Read these off the array that follows. Rows and columns are numbered from 0.
1) What is the entry in row 1 and column 0?
2) What is the entry at row 0, column 1?
3) What is the entry just left of 134?
4) What is the bottom-left entry?
5) What is the entry at row 1, column 2?
6) What is the entry directly above the smallest entry?
7) What is the entry in row 0 and column 2?
[[129 121 124 125 138 121]
 [121 122 125 122 113 122]
 [146 125 134 123 137 125]
 [120 123 123 140 114 123]
 [123 149 138 120 118 149]]
1) 121
2) 121
3) 125
4) 123
5) 125
6) 138
7) 124

Questions about the row below.
1) Find the entry just right of 151.
2) Find the first entry from the right.
3) Find the second-last entry.
4) Find the 1st entry from the left.
5) Find the third entry.
6) Find the entry just left of 111.
[99, 108, 111, 158, 130, 151, 125, 157, 144, 102, 127, 113, 144, 104]
1) 125
2) 104
3) 144
4) 99
5) 111
6) 108

W =
[[125 134 127 125 130 135 133 128 136 128 121 131 134 140 133 129]
 [124 136 117 124 138 138 130 127 143 133 114 132 127 152 130 117]
 [130 124 127 130 127 124 125 128 123 129 132 126 124 121 124 126]
 [129 125 142 130 117 123 131 129 118 122 138 126 136 111 132 143]
 [132 122 123 131 130 121 121 128 122 131 133 125 117 120 119 120]
 [130 124 124 130 130 124 123 128 125 130 131 126 121 124 122 122]
 [124 134 138 125 123 135 137 128 132 123 125 131 143 133 139 141]
 [124 135 130 124 129 137 135 128 137 127 120 132 138 141 136 132]
 [127 131 125 127 131 131 129 128 133 129 124 129 128 135 129 126]
 [128 129 112 128 140 130 122 127 136 135 120 129 115 142 121 110]]
Counting starts at 0.
Read off the bottom-left entry.
Answer: 128
Read off the entry directly above the smallest entry.
Answer: 126
Read off the entry just left of the largest entry.
Answer: 127
Read off the entry in row 2 and column 0.
Answer: 130
Read off the entry at row 0, column 1.
Answer: 134
The bottom entry of the column that holds the largest entry is 142
The bottom-right entry -> 110
Read off the entry in row 0 and column 0.
Answer: 125
The entry in the top-right corner is 129
The entry at row 0, column 2 -> 127
Read off the entry directly above the largest entry.
Answer: 140
The largest entry -> 152
Read off the entry directly below the largest entry.
Answer: 121
Read off the entry in row 1 and column 0.
Answer: 124
The entry at row 2, column 2 is 127
Read off the entry in row 1 and column 1.
Answer: 136

m =
117  154  122  126  148  109  133  135  148  136  151  128  134
129  132   99  145  122  109  114  108  124  112  131  128  113
Counting starts at 0.
The entry directly below 154: 132
The entry at row 0, column 2: 122
Which number is the entry in row 0 and column 1?
Answer: 154
The bottom-right entry is 113
The entry at row 0, column 0: 117
The entry in the top-right corner -> 134
The entry directly above 114: 133

Read these off the array that follows. Indices start at 0.
1) Give the entry at row 0, column 2.
2) Give the entry just right of the largest entry.
3) Give the entry in row 2 and column 0.
4) Give the entry in row 1 and column 0.
5) Give the entry in row 0 and column 0.
6) Give the entry in the bottom-left corner.
7) Give the bottom entry of the column that holds the smallest entry.
8) Give the entry just right of 130.
[[133 121 134 129 123 126 134 133 136 128 127]
 [134 143 127 129 135 122 116 128 118 118 131]
 [124 119 128 127 124 131 135 128 134 134 127]
 [138 153 127 129 140 119 109 128 111 112 132]
 [123 134 122 127 131 129 123 123 121 127 128]
 [125 133 124 127 130 129 124 124 123 128 128]
 [137 116 138 129 120 125 138 137 142 128 127]]
1) 134
2) 127
3) 124
4) 134
5) 133
6) 137
7) 138
8) 129

arr = [142 140 133 129 141 137 126 101 139]
Give the first entry from the left.
A: 142
The third entry from the right -> 126
Give the first entry from the right.
A: 139

Read these off the table that follows. Counting starts at 0.
1) Which number is the entry in the bottom-right corner?
2) Which number is the entry in row 1 and column 0?
3) Which number is the maximum?
4) Which number is the entry in row 2 and column 0?
5) Which number is the entry just right of 137?
6) Which number is the entry in row 0 and column 1?
7) Which number is the entry directly below 120?
8) Which number is the entry at row 2, column 1?
[[134 127 143 126 123 136 151]
 [123 112 135 122 130 132 132]
 [120 109 134 121 126 133 132]
 [135 127 145 128 125 137 143]
 [136 127 142 127 123 136 150]]
1) 150
2) 123
3) 151
4) 120
5) 143
6) 127
7) 135
8) 109
